Here is a tiny trained network, its code and every weight. The questions are about switching its units off for an input and a class, where a switched-off unit gives its printed mean instead of its output.

import numpy as np


def w(rows, s, z=0):
    codes = np.array(rows[::2]) - 128.0
    scale = np.full(codes.shape[1], s)
    scale[-1] = z or s
    return codes * scale


def norm(h):
    return h / np.sqrt((h * h).mean(-1, keepdims=True) + 1e-5)


def f(y):
    return y / 2 * (1 + np.tanh(0.7978845608 * (y + 0.044715 * y**3)))


def log_softmax(a):
    a = a - a.max(-1, keepdims=True)
    return a - np.log(np.exp(a).sum(-1, keepdims=True))


def net(x, mask):
    res = np.array(x, float).reshape(1, 8) / 4 @ E
    u = 0
    for l in range(2):
        y = f(norm(res) @ A[l][:, :-1].T + A[l][:, -1])
        res = res + np.where(mask[u : u + 12], y, B[l][:, -1]) @ B[l][:, :-1]
        u += 12
    return log_softmax(norm(res)[-1] @ U[:, :-1].T + U[:, -1])


A, B = {}, {}
E = w([
[184,137,148,86,176,225,85,106,99,56,195],'x0',
[94,131,125,130,177,181,81,56,78,206,46],'x1',
[215,120,115,196,73,78,95,98,52,54,59],'x2',
[174,122,145,46,127,64,76,170,97,188,139],'x3',
[130,124,125,130,129,126,125,127,125,129,131],'x4',
[126,40,196,224,166,132,165,178,27,176,220],'x5',
[128,130,132,131,130,128,131,136,128,131,122],'x6',
[166,154,237,225,154,81,8,55,251,165,158],'x7',
],0.0025)
A[0] = w([
[129,81,84,67,113,146,205,127,77,118,103,107],'L0N1',
[141,208,43,66,82,140,78,85,186,104,59,149],'L0N2',
[173,192,153,122,63,65,203,172,159,75,215,68],'L0N3',
[123,86,99,68,106,151,195,140,81,114,104,87],'L0N4',
[73,119,101,159,52,58,138,143,147,190,74,10],'L0N5',
[200,139,148,2,120,31,48,175,79,222,151,22],'L0N6',
[103,78,154,192,165,117,138,150,59,138,185,93],'L0N7',
[162,135,211,191,144,96,59,73,211,138,145,175],'L0N8',
[178,179,156,123,76,58,216,168,175,70,204,73],'L0N9',
[142,171,154,124,85,102,181,164,149,87,196,3],'L0N10',
[57,184,129,80,216,184,165,204,207,217,189,100],'L0N11',
[93,67,157,188,191,98,133,138,47,130,197,83],'L0N12',
],0.0033,0.0029)
B[0] = w([
[98,214,123,174,143,97,53,174,135,146,193,160],'L0N1',
[185,96,180,145,83,187,176,186,131,207,166,196],'L0N2',
[93,38,88,138,176,192,44,140,144,157,76,145],'L0N3',
[104,213,115,173,149,90,59,166,132,138,181,147],'L0N4',
[200,130,125,115,227,109,180,110,126,119,137,125],'L0N5',
[101,125,253,88,157,131,114,157,124,79,64,154],'L0N6',
[194,164,123,89,52,188,152,134,196,173,90,157],'L0N7',
[75,192,29,95,121,129,137,228,48,133,170,253],'L0N8',
[82,52,93,137,161,196,44,143,138,169,81,148],'L0N9',
[126,84,95,163,142,160,89,111,139,135,75,106],'L0N10',
[106,57,147,115,17,68,96,9,66,67,165,189],'L0N11',
[205,161,140,105,53,199,166,154,191,180,97,162],'L0N12',
],0.0042,0.0033)
A[1] = w([
[129,59,122,112,136,178,45,162,138,87,140,155],'L1N1',
[250,128,104,203,68,76,89,130,42,46,33,101],'L1N2',
[79,151,89,222,122,180,201,84,162,62,129,95],'L1N3',
[76,152,109,217,140,194,189,67,164,70,118,68],'L1N4',
[135,235,49,7,91,124,95,74,255,74,30,102],'L1N5',
[88,140,75,208,105,208,197,71,162,90,120,106],'L1N6',
[156,177,221,235,157,69,4,77,242,160,188,54],'L1N7',
[43,82,122,180,88,10,190,156,141,214,74,154],'L1N8',
[114,175,64,107,81,104,126,214,111,138,187,199],'L1N9',
[172,147,184,74,154,234,86,111,64,53,209,144],'L1N10',
[72,184,150,118,200,185,100,1,6,243,16,3],'L1N11',
[172,151,92,150,137,129,131,112,99,90,94,63],'L1N12',
],0.0034,0.0018)
B[1] = w([
[128,124,124,150,150,109,137,89,147,160,72,171],'L1N1',
[20,104,150,62,124,152,146,69,178,158,212,221],'L1N2',
[149,128,170,66,141,85,82,149,97,154,111,158],'L1N3',
[145,116,160,73,141,82,103,158,105,142,108,141],'L1N4',
[163,70,178,226,128,164,186,154,66,176,181,165],'L1N5',
[160,129,175,77,139,79,79,163,108,159,116,166],'L1N6',
[75,131,30,59,137,170,220,188,2,68,103,163],'L1N7',
[201,163,116,118,180,158,136,59,168,51,122,221],'L1N8',
[118,162,138,172,126,149,70,94,118,140,87,251],'L1N9',
[141,149,99,166,147,45,182,93,191,118,68,234],'L1N10',
[121,42,99,172,109,130,84,205,203,52,142,173],'L1N11',
[96,123,119,98,151,122,147,149,147,165,175,120],'L1N12',
],0.0059,0.003)
U = w([
[66,225,17,132,131,147,142,192,12,112,141,126],'0',
[210,84,195,192,76,209,217,159,113,203,161,115],'1',
[31,71,143,70,87,107,135,10,150,113,219,112],'2',
[118,2,71,179,158,158,48,185,196,88,79,98],'3',
[144,176,147,136,111,108,87,99,165,154,99,254],'4',
[203,171,104,132,215,76,199,50,182,81,89,94],'5',
[138,132,243,42,150,64,80,179,91,137,84,83],'6',
],0.0073,0.0065)

Each question gives the input, the list of numbers given to net, and the class t.
The units are the neurons (one row each of A and B). Each row of codes is followed by its name. A weight is (code - 128) times the scale printed after its matrix; where a second scale follows, it is the last column's (A, B and U).
mask holds one flag per neuron, layer by layer. A switched-off neuron (its flag False) gives its mean, the last column of its row in B, instead of its output. The means were averaged over made-up inputs and are rounded, as every weight is.
A unit's drop is (log p(t) with every unit on - log p(t) with that unit switched off) / (log p(t) with every unit on - log p(t) with every unit switched off).
The circuit of an input: a set's keep is (log p(t) with only the set's units on - log p(t) with every unit switched off) / (log p(t) with every unit on - log p(t) with every unit switched off). Starting from the 12 units with the biggest drops (on a tie, the unit counted first), units are removed one at a time, each time the one whose removal leaves the highest keep (on an exact tie, the one counted first), for as long as the keep stays at least 0.8.
units of the circuit, in order: the units of the circuit, biggest drop first
most important unit: the unit with the biggest drop
k most important neurons: the k neurons with the biggest drops, biggest first
k most important neurons of layer l: the k neurons of layer l with the biggest drops, biggest first
input [0,-8,-3,-8,-5,5,4,-7], class 3: most important unit	L0N8
input [-6,1,4,-7,7,-7,2,-5], class 1: 3 most important neurons	L1N5; L0N8; L1N10
input [7,-7,2,-4,3,2,-3,-1], class 3: units of the circuit, in order	L0N3; L0N9
input [-8,3,0,1,-2,6,5,-7], class 5: 2 most important neurons of layer 0	L0N8; L0N2
input [4,-5,-1,-8,-2,-6,-7,-2], class 6: units of the circuit, in order	L1N6; L1N3; L1N4
input [2,0,6,8,-7,5,5,-5], class 6: 4 most important neurons	L0N6; L0N8; L0N11; L1N7
input [-8,7,8,8,-1,2,8,2], class 2: units of the circuit, in order	L1N2; L1N6
input [3,-4,5,-3,2,-7,6,-6], class 1: 2 most important neurons	L1N5; L0N8
input [-4,-8,-8,1,-4,0,5,8], class 0: 2 most important neurons of layer 1	L1N7; L1N2
input [-6,-7,6,-6,2,-3,4,-3], class 3: units of the circuit, in order	L0N9; L0N3
input [8,3,-7,5,-8,7,-5,7], class 5: 3 most important neurons of layer 1	L1N10; L1N2; L1N5
input [2,-8,6,5,4,7,0,3], class 3: 3 most important neurons	L0N3; L0N9; L0N2
input [8,4,-2,-1,8,2,5,8], class 0: 2 most important neurons	L1N7; L1N8
input [2,3,7,1,8,2,-5,7], class 0: most important unit	L1N7
input [-7,0,0,-4,-4,-5,2,6], class 5: 2 most important neurons of layer 0	L0N1; L0N4
input [6,8,5,2,-6,4,8,4], class 3: 2 most important neurons	L1N11; L0N11
input [-8,-7,3,7,1,7,1,1], class 5: 4 most important neurons	L1N8; L0N2; L1N5; L1N11
input [1,-5,-1,-7,-5,2,-1,-2], class 6: units of the circuit, in order	L1N6; L1N3
input [-8,5,3,-4,-8,6,7,7], class 5: 3 most important neurons	L1N8; L0N1; L0N4
input [4,8,-5,-8,-4,3,-8,2], class 3: most important unit	L1N11
input [7,-5,8,8,5,1,3,-6], class 2: units of the circuit, in order	L1N2; L0N8
